Here is a tiny trained network, its code and every weight. The questions are about switching its units off for an input and a class, where a switched-off unit gives its printed mean instead of its output.

import numpy as np


def w(rows, s, z=0):
    codes = np.array(rows[::2]) - 128.0
    scale = np.full(codes.shape[1], s)
    scale[-1] = z or s
    return codes * scale


def norm(h):
    return h / np.sqrt((h * h).mean(-1, keepdims=True) + 1e-5)


def f(y):
    return np.maximum(y, 0)


def log_softmax(a):
    a = a - a.max(-1, keepdims=True)
    return a - np.log(np.exp(a).sum(-1, keepdims=True))


def net(x, mask):
    res = np.array(x, float).reshape(1, 7) / 4 @ E
    u = 0
    for l in range(4):
        y = f(norm(res) @ A[l][:, :-1].T + A[l][:, -1])
        res = res + np.where(mask[u : u + 3], y, B[l][:, -1]) @ B[l][:, :-1]
        u += 3
    return log_softmax(norm(res)[-1] @ U[:, :-1].T + U[:, -1])


A, B = {}, {}
E = w([
[109,136,115,130,122,119,127,141,114,129],'x0',
[82,188,93,46,199,28,87,114,240,188],'x1',
[60,118,119,195,143,116,204,1,119,194],'x2',
[129,125,154,139,105,109,96,120,137,136],'x3',
[121,120,129,142,141,112,121,145,111,149],'x4',
[180,61,4,155,47,144,71,148,169,159],'x5',
[142,129,135,140,134,129,118,120,137,125],'x6',
],0.0087)
A[0] = w([
[127,93,118,195,81,168,167,42,57,148,1],'0.n1',
[158,95,4,170,86,141,103,91,153,156,108],'0.n2',
[163,81,51,196,46,167,111,140,114,131,84],'0.n3',
],0.015,0.0055)
B[0] = w([
[59,148,163,147,160,99,82,217,241,91,237],'0.n1',
[99,146,110,100,88,114,184,126,191,254,245],'0.n2',
[241,128,39,125,174,172,96,39,44,91,245],'0.n3',
],0.0089,0.013)
A[1] = w([
[131,61,106,151,117,78,124,103,63,115,26],'1.n1',
[80,70,166,251,74,185,181,109,77,86,2],'1.n2',
[159,97,206,184,85,179,151,160,37,44,134],'1.n3',
],0.02,0.0015)
B[1] = w([
[77,132,114,41,124,170,144,95,151,125,144],'1.n1',
[217,147,119,35,153,14,137,177,172,159,184],'1.n2',
[1,120,185,136,97,227,63,178,54,115,245],'1.n3',
],0.01,0.013)
A[2] = w([
[253,104,131,79,101,137,126,204,83,101,96],'2.n1',
[212,93,48,149,90,127,97,194,206,138,2],'2.n2',
[162,153,174,104,162,109,99,228,142,36,147],'2.n3',
],0.02,0.0015)
B[2] = w([
[131,153,93,146,140,126,118,77,125,38,190],'2.n1',
[71,125,238,113,117,130,99,209,74,99,250],'2.n2',
[152,111,88,132,102,134,171,135,179,251,254],'2.n3',
],0.014,0.016)
A[3] = w([
[138,101,154,175,108,52,194,77,147,219,136],'3.n1',
[232,108,69,116,142,135,111,39,78,52,143],'3.n2',
[73,169,207,223,252,112,172,41,147,107,11],'3.n3',
],0.017,0.0011)
B[3] = w([
[206,91,68,163,201,124,190,90,180,116,249],'3.n1',
[103,125,151,189,173,97,157,2,139,42,171],'3.n2',
[116,150,140,128,49,138,71,101,39,49,189],'3.n3',
],0.011,0.015)
U = w([
[80,120,210,96,81,183,58,240,124,147,255],'0',
[157,115,104,119,147,84,179,127,254,225,129],'1',
[174,136,99,144,114,143,103,44,93,13,28],'2',
],0.0082,0.00059)

Each question gives the input, the list of numbers given to net, and the class t.
The units are the neurons (one row each of A and B). Each row of codes is followed by its name. A weight is (code - 128) times the scale printed after its matrix; where a second scale follows, it is the last column's (A, B and U).
mask holds one flag per neuron, layer by layer. A switched-off neuron (its flag False) gives its mean, the last column of its row in B, instead of its output. The means were averaged over made-up inputs and are rounded, as every weight is.
A unit's drop is (log p(t) with every unit on - log p(t) with that unit switched off) / (log p(t) with every unit on - log p(t) with every unit switched off).
most important unit: the unit with the biggest drop
top k neurons: the k neurons with the biggest drops, biggest first
k most important neurons of layer l: the k neurons of layer l with the biggest drops, biggest first
drop of u: that unit's drop, to one decimal
input [-5,-4,4,-5,-1,-1,0], class 1: most important unit	2.n3
input [-3,-5,6,8,-7,0,5], class 1: top 3 neurons	2.n3; 0.n1; 0.n2
input [-5,-7,7,8,4,5,7], class 0: top 2 neurons	0.n1; 2.n2
input [8,0,2,-4,-6,5,-8], class 0: top 3 neurons	0.n2; 2.n2; 2.n3
input [-4,6,1,7,-7,-7,2], class 2: top 3 neurons	0.n1; 1.n2; 3.n3
input [-1,0,-8,-4,8,4,1], class 2: top 3 neurons	2.n1; 0.n1; 0.n3
input [-6,1,-1,-2,2,7,6], class 0: top 3 neurons	2.n2; 0.n2; 2.n3
input [-5,-4,-8,-2,-5,8,-4], class 2: top 2 neurons	0.n3; 2.n1
input [-6,-4,7,8,2,8,-6], class 0: top 2 neurons	2.n2; 0.n1
input [7,7,3,-3,-3,0,-7], class 2: 2 most important neurons of layer 1	1.n2; 1.n3
input [-2,-4,1,2,3,-6,-6], class 1: top 4 neurons	2.n3; 1.n2; 0.n3; 2.n2
input [8,1,-1,4,-6,0,-7], class 1: top 2 neurons	0.n3; 0.n2
input [-6,-4,1,-7,0,-6,0], class 1: top 3 neurons	2.n3; 1.n2; 0.n3
input [3,1,0,8,3,-6,-4], class 1: most important unit	0.n3
input [-5,7,5,-7,3,-4,-7], class 2: top 2 neurons	2.n3; 3.n3
input [-6,5,2,2,-4,-6,-4], class 2: top 2 neurons	0.n1; 2.n3
input [0,-7,-8,-6,-6,2,6], class 2: 2 most important neurons of layer 2	2.n2; 2.n1
input [6,-5,8,-3,-3,1,7], class 0: 2 most important neurons of layer 0	0.n1; 0.n3
input [0,1,6,-8,1,-1,-2], class 2: 2 most important neurons of layer 2	2.n3; 2.n2
input [-7,-3,2,-8,4,-7,-5], class 1: most important unit	1.n2
input [5,8,0,6,-3,8,-6], class 0: 2 most important neurons of layer 2	2.n2; 2.n3
input [-8,4,4,0,1,-8,-3], class 2: 2 most important neurons of layer 2	2.n2; 2.n3
input [-1,6,-5,-5,-8,8,-5], class 0: drop of 2.n2	0.8
input [-2,-7,8,-5,-4,5,-5], class 0: drop of 2.n2	0.1
input [1,8,-4,-2,-1,6,-2], class 0: drop of 2.n2	0.4
